Here is a tiny trained network, its code and every weight. The questions are about switching its units off for an input and a class, where a switched-off unit gives its printed mean instead of its output.

import numpy as np


def w(rows, s, z=0):
    codes = np.array(rows[::2]) - 128.0
    scale = np.full(codes.shape[1], s)
    scale[-1] = z or s
    return codes * scale


def norm(h):
    return h / np.sqrt((h * h).mean(-1, keepdims=True) + 1e-5)


def f(y):
    return np.maximum(y, 0)


def log_softmax(a):
    a = a - a.max(-1, keepdims=True)
    return a - np.log(np.exp(a).sum(-1, keepdims=True))


def net(x, mask):
    res = np.array(x, float).reshape(1, 5) / 4 @ E
    u = 0
    for l in range(2):
        y = f(norm(res) @ A[l][:, :-1].T + A[l][:, -1])
        res = res + np.where(mask[u : u + 9], y, B[l][:, -1]) @ B[l][:, :-1]
        u += 9
    return log_softmax(norm(res)[-1] @ U[:, :-1].T + U[:, -1])


A, B = {}, {}
E = w([
[205,121,235,186,115,26,55,100,88,32,143],'x0',
[36,159,183,92,88,127,170,134,81,94,242],'x1',
[230,247,73,57,9,91,164,68,38,146,67],'x2',
[138,158,126,123,164,185,114,28,132,120,143],'x3',
[93,163,206,3,124,143,33,158,146,133,93],'x4',
],0.0054)
A[0] = w([
[127,114,130,142,151,73,112,116,158,105,153,147],'L0N1',
[178,209,152,74,117,111,118,151,152,155,128,131],'L0N2',
[140,144,41,139,184,91,218,139,113,116,147,30],'L0N3',
[112,203,174,168,114,182,141,18,183,107,117,30],'L0N4',
[143,107,125,138,50,88,183,254,136,93,119,40],'L0N5',
[185,144,127,120,194,199,165,75,156,49,177,55],'L0N6',
[160,135,130,205,143,92,160,106,106,153,173,4],'L0N7',
[116,187,144,134,92,139,172,128,104,106,238,49],'L0N8',
[167,148,105,77,179,199,125,56,108,78,167,1],'L0N9',
],0.0079,0.004)
B[0] = w([
[94,131,149,102,191,136,158,93,121,181,163,211],'L0N1',
[92,156,144,179,173,123,124,190,197,109,182,253],'L0N2',
[148,144,95,62,141,165,78,209,117,130,168,197],'L0N3',
[134,51,100,158,2,84,82,129,145,161,54,188],'L0N4',
[107,102,141,184,55,120,57,51,117,231,88,202],'L0N5',
[106,131,148,188,107,98,103,144,114,201,121,198],'L0N6',
[169,138,126,64,116,232,31,208,79,100,171,183],'L0N7',
[67,75,110,106,108,117,160,64,115,47,33,205],'L0N8',
[111,115,134,141,74,112,97,125,142,220,131,178],'L0N9',
],0.0082,0.0044)
A[1] = w([
[236,130,76,142,167,114,98,133,146,134,75,65],'L1N1',
[95,91,106,115,109,167,165,93,54,72,177,191],'L1N2',
[126,147,141,73,126,134,73,140,166,103,131,4],'L1N3',
[159,110,118,155,192,145,133,118,156,150,73,116],'L1N4',
[193,254,74,124,39,90,163,110,99,105,99,85],'L1N5',
[151,146,204,122,154,75,88,154,87,61,133,118],'L1N6',
[99,157,45,69,139,156,236,140,173,170,117,86],'L1N7',
[244,93,166,160,95,56,115,63,104,53,167,101],'L1N8',
[181,72,53,209,116,154,195,123,59,97,175,109],'L1N9',
],0.0088,0.0039)
B[1] = w([
[36,166,163,76,77,57,169,51,112,53,57,217],'L1N1',
[179,179,148,113,140,35,134,159,139,103,73,197],'L1N2',
[178,215,149,109,89,154,2,167,120,97,150,163],'L1N3',
[94,160,148,114,83,30,194,171,111,87,161,195],'L1N4',
[73,55,201,249,233,124,103,187,201,82,212,254],'L1N5',
[192,118,8,124,113,182,201,93,105,150,123,217],'L1N6',
[203,89,106,123,169,158,152,44,48,157,141,223],'L1N7',
[128,92,56,66,170,211,191,113,87,226,118,221],'L1N8',
[167,238,201,58,62,172,43,169,197,98,123,193],'L1N9',
],0.0081,0.0062)
U = w([
[186,110,72,85,196,203,214,106,21,215,144,158],'0',
[97,123,164,220,251,132,160,204,178,72,211,253],'1',
[187,233,134,50,67,188,32,217,117,105,151,35],'2',
[56,160,143,68,76,37,248,122,85,30,74,86],'3',
[116,116,135,210,42,101,100,149,115,254,111,92],'4',
],0.011,0.0012)

Each question gives the input, the list of numbers given to net, and the class t.
The units are the neurons (one row each of A and B). Each row of codes is followed by its name. A weight is (code - 128) times the scale printed after its matrix; where a second scale follows, it is the last column's (A, B and U).
mask holds one flag per neuron, layer by layer. A switched-off neuron (its flag False) gives its mean, the last column of its row in B, instead of its output. The means were averaged over made-up inputs and are rounded, as every weight is.
A unit's drop is (log p(t) with every unit on - log p(t) with that unit switched off) / (log p(t) with every unit on - log p(t) with every unit switched off).
The circuit of an input: a set's keep is (log p(t) with only the set's units on - log p(t) with every unit switched off) / (log p(t) with every unit on - log p(t) with every unit switched off). Starting from the 12 units with the biggest drops (on a tie, the unit counted first), units are removed one at a time, each time the one whose removal leaves the highest keep (on an exact tie, the one counted first), for as long as the keep stays at least 0.8.
units of the circuit, in order: the units of the circuit, biggest drop first
most important unit: the unit with the biggest drop
k most important neurons: the k neurons with the biggest drops, biggest first
k most important neurons of layer l: the k neurons of layer l with the biggest drops, biggest first
input [5,-4,6,-5,0], class 1: most important neuron => (L1N5)
input [-4,2,-4,-2,-6], class 2: units of the circuit, in order => (L1N9; L1N5)
input [-5,8,6,5,-7], class 3: 3 most important neurons => (L0N8; L1N2; L1N3)
input [-7,-2,5,1,-8], class 2: 2 most important neurons of layer 1 => (L1N9; L1N8)
input [-8,8,-8,-6,-8], class 0: 4 most important neurons => (L1N5; L1N7; L0N2; L0N3)
input [-7,-8,0,-8,-1], class 3: 2 most important neurons of layer 1 => (L1N1; L1N4)
input [-1,-5,7,-7,-8], class 2: 2 most important neurons => (L1N9; L0N3)
input [-6,6,-4,-6,7], class 2: 2 most important neurons => (L1N5; L1N8)
input [-5,7,-2,8,7], class 4: units of the circuit, in order => (L0N9; L0N4)
input [2,6,-1,4,-6], class 2: 3 most important neurons => (L0N7; L1N9; L1N1)
input [8,-2,8,1,0], class 0: 2 most important neurons => (L1N8; L1N6)
input [0,6,4,-7,-1], class 4: 3 most important neurons => (L0N5; L1N1; L1N4)
input [-5,-4,-5,6,4], class 4: 3 most important neurons => (L1N5; L1N8; L1N6)
input [0,-8,6,-3,2], class 3: most important unit => L1N1
input [-1,3,-1,2,-1], class 3: 2 most important neurons of layer 0 => (L0N8; L0N5)
input [-3,-7,-6,-6,7], class 2: 2 most important neurons of layer 1 => (L1N5; L1N3)
input [6,8,-4,-7,5], class 3: units of the circuit, in order => (L1N5; L0N8)
input [-7,-4,-2,-2,6], class 0: 2 most important neurons of layer 1 => (L1N7; L1N5)
input [-6,-4,8,6,-8], class 1: 2 most important neurons of layer 1 => (L1N5; L1N8)
input [-6,3,3,8,-4], class 4: most important unit => L0N4
input [5,2,-7,-8,-3], class 4: 3 most important neurons => (L0N5; L1N5; L0N2)
